Below are the code and all the weights of a small trained network. Each question names an input and a class and asks about switching units off, where a switched-off unit gives its printed mean instead of its output.

import numpy as np


def w(rows, s, z=0):
    codes = np.array(rows[::2]) - 128.0
    scale = np.full(codes.shape[1], s)
    scale[-1] = z or s
    return codes * scale


def norm(h):
    return h / np.sqrt((h * h).mean(-1, keepdims=True) + 1e-5)


def f(y):
    return y / 2 * (1 + np.tanh(0.7978845608 * (y + 0.044715 * y**3)))


def log_softmax(a):
    a = a - a.max(-1, keepdims=True)
    return a - np.log(np.exp(a).sum(-1, keepdims=True))


def net(x, mask):
    res = np.array(x, float).reshape(1, 8) / 4 @ E
    u = 0
    for l in range(4):
        y = f(norm(res) @ A[l][:, :-1].T + A[l][:, -1])
        res = res + np.where(mask[u : u + 6], y, B[l][:, -1]) @ B[l][:, :-1]
        u += 6
    return log_softmax(norm(res)[-1] @ U[:, :-1].T + U[:, -1])


A, B = {}, {}
E = w([
[214,142,116,255],'x0',
[36,40,147,117],'x1',
[123,129,133,128],'x2',
[218,42,252,4],'x3',
[152,126,86,99],'x4',
[100,140,177,151],'x5',
[105,137,168,144],'x6',
[114,144,155,133],'x7',
],0.0072)
A[0] = w([
[21,255,27,121,106],'L0N1',
[3,155,53,101,2],'L0N2',
[182,99,184,116,111],'L0N3',
[40,237,54,185,225],'L0N4',
[60,198,54,163,125],'L0N5',
[248,132,189,157,102],'L0N6',
],0.0084,0.0049)
B[0] = w([
[116,119,80,183,211],'L0N1',
[164,114,81,156,157],'L0N2',
[142,154,149,115,159],'L0N3',
[122,69,1,140,255],'L0N4',
[105,74,85,168,191],'L0N5',
[207,163,103,148,179],'L0N6',
],0.015,0.0072)
A[1] = w([
[124,108,72,181,38],'L1N1',
[151,89,144,3,211],'L1N2',
[157,45,125,219,166],'L1N3',
[164,73,44,219,103],'L1N4',
[79,125,48,181,130],'L1N5',
[151,106,68,117,3],'L1N6',
],0.012,0.0038)
B[1] = w([
[71,180,92,158,179],'L1N1',
[77,161,208,120,198],'L1N2',
[128,254,132,110,200],'L1N3',
[50,204,167,175,249],'L1N4',
[28,63,3,170,221],'L1N5',
[66,150,204,90,145],'L1N6',
],0.0086,0.011)
A[2] = w([
[76,130,107,138,2],'L2N1',
[135,226,67,155,63],'L2N2',
[88,32,54,188,110],'L2N3',
[33,51,116,148,106],'L2N4',
[22,125,117,98,110],'L2N5',
[2,188,94,242,99],'L2N6',
],0.0093,0.0044)
B[2] = w([
[116,77,101,117,130],'L2N1',
[112,96,170,136,162],'L2N2',
[188,174,107,241,202],'L2N3',
[129,102,87,154,176],'L2N4',
[102,82,4,186,170],'L2N5',
[95,136,119,166,254],'L2N6',
],0.011,0.0095)
A[3] = w([
[116,13,50,163,3],'L3N1',
[227,31,152,84,171],'L3N2',
[97,73,34,123,37],'L3N3',
[144,40,147,255,38],'L3N4',
[66,146,71,137,82],'L3N5',
[86,134,198,190,62],'L3N6',
],0.0078,0.0058)
B[3] = w([
[178,158,12,189,190],'L3N1',
[100,189,86,78,248],'L3N2',
[218,162,93,181,209],'L3N3',
[102,197,163,179,146],'L3N4',
[87,80,26,164,254],'L3N5',
[109,141,254,68,105],'L3N6',
],0.0083,0.002)
U = w([
[69,140,64,150,163],'0',
[158,205,197,73,254],'1',
[96,159,101,155,127],'2',
[252,161,153,107,12],'3',
[116,62,80,180,47],'4',
[67,24,181,32,106],'5',
],0.011,0.0037)

Each question gives the input, the list of numbers given to net, and the class t.
The units are the neurons (one row each of A and B). Each row of codes is followed by its name. A weight is (code - 128) times the scale printed after its matrix; where a second scale follows, it is the last column's (A, B and U).
mask holds one flag per neuron, layer by layer. A switched-off neuron (its flag False) gives its mean, the last column of its row in B, instead of its output. The means were averaged over made-up inputs and are rounded, as every weight is.
A unit's drop is (log p(t) with every unit on - log p(t) with that unit switched off) / (log p(t) with every unit on - log p(t) with every unit switched off).
unit that matters most: the unit with the biggest drop
top k neurons: the k neurons with the biggest drops, biggest first
k most important neurons of layer l: the k neurons of layer l with the biggest drops, biggest first
drop when u is switched off: that unit's drop, to one decimal
input [3,-1,-4,4,3,1,-4,3], class 3: unit that matters most -> L0N6
input [4,3,7,1,-6,1,-8,1], class 1: top 2 neurons -> L0N4, L1N5
input [-2,4,0,7,8,8,0,-3], class 5: top 2 neurons -> L1N3, L2N3
input [-4,5,-5,2,8,0,3,4], class 5: top 2 neurons -> L0N4, L1N5
input [6,5,-5,1,1,8,5,2], class 1: top 4 neurons -> L0N4, L1N5, L0N1, L0N5
input [7,-3,-2,8,4,6,2,-2], class 3: top 2 neurons -> L0N6, L1N4
input [1,-8,-2,5,0,8,4,-6], class 3: top 2 neurons -> L0N6, L1N4
input [-5,1,3,2,-5,-7,4,0], class 5: 2 most important neurons of layer 0 -> L0N4, L0N6
input [-8,0,7,5,-2,-3,-5,2], class 1: top 2 neurons -> L1N5, L0N4
input [-8,-3,0,3,-3,8,-6,-4], class 1: top 3 neurons -> L1N5, L0N4, L0N5
input [-7,-3,6,3,0,3,8,-3], class 1: top 2 neurons -> L1N5, L0N4
input [-3,4,-6,6,2,8,3,-2], class 5: 2 most important neurons of layer 1 -> L1N3, L1N4
input [3,-3,-6,7,3,3,8,-6], class 3: drop when L1N4 is switched off -> 0.1
input [-2,-4,-4,1,-7,4,-4,5], class 1: drop when L3N4 is switched off -> 0.0
input [5,0,8,2,-2,-2,0,4], class 3: drop when L1N4 is switched off -> 0.1
input [-4,-3,-4,3,-1,7,8,2], class 1: unit that matters most -> L1N5
input [5,-4,1,2,-7,4,7,-5], class 3: drop when L0N4 is switched off -> 0.2
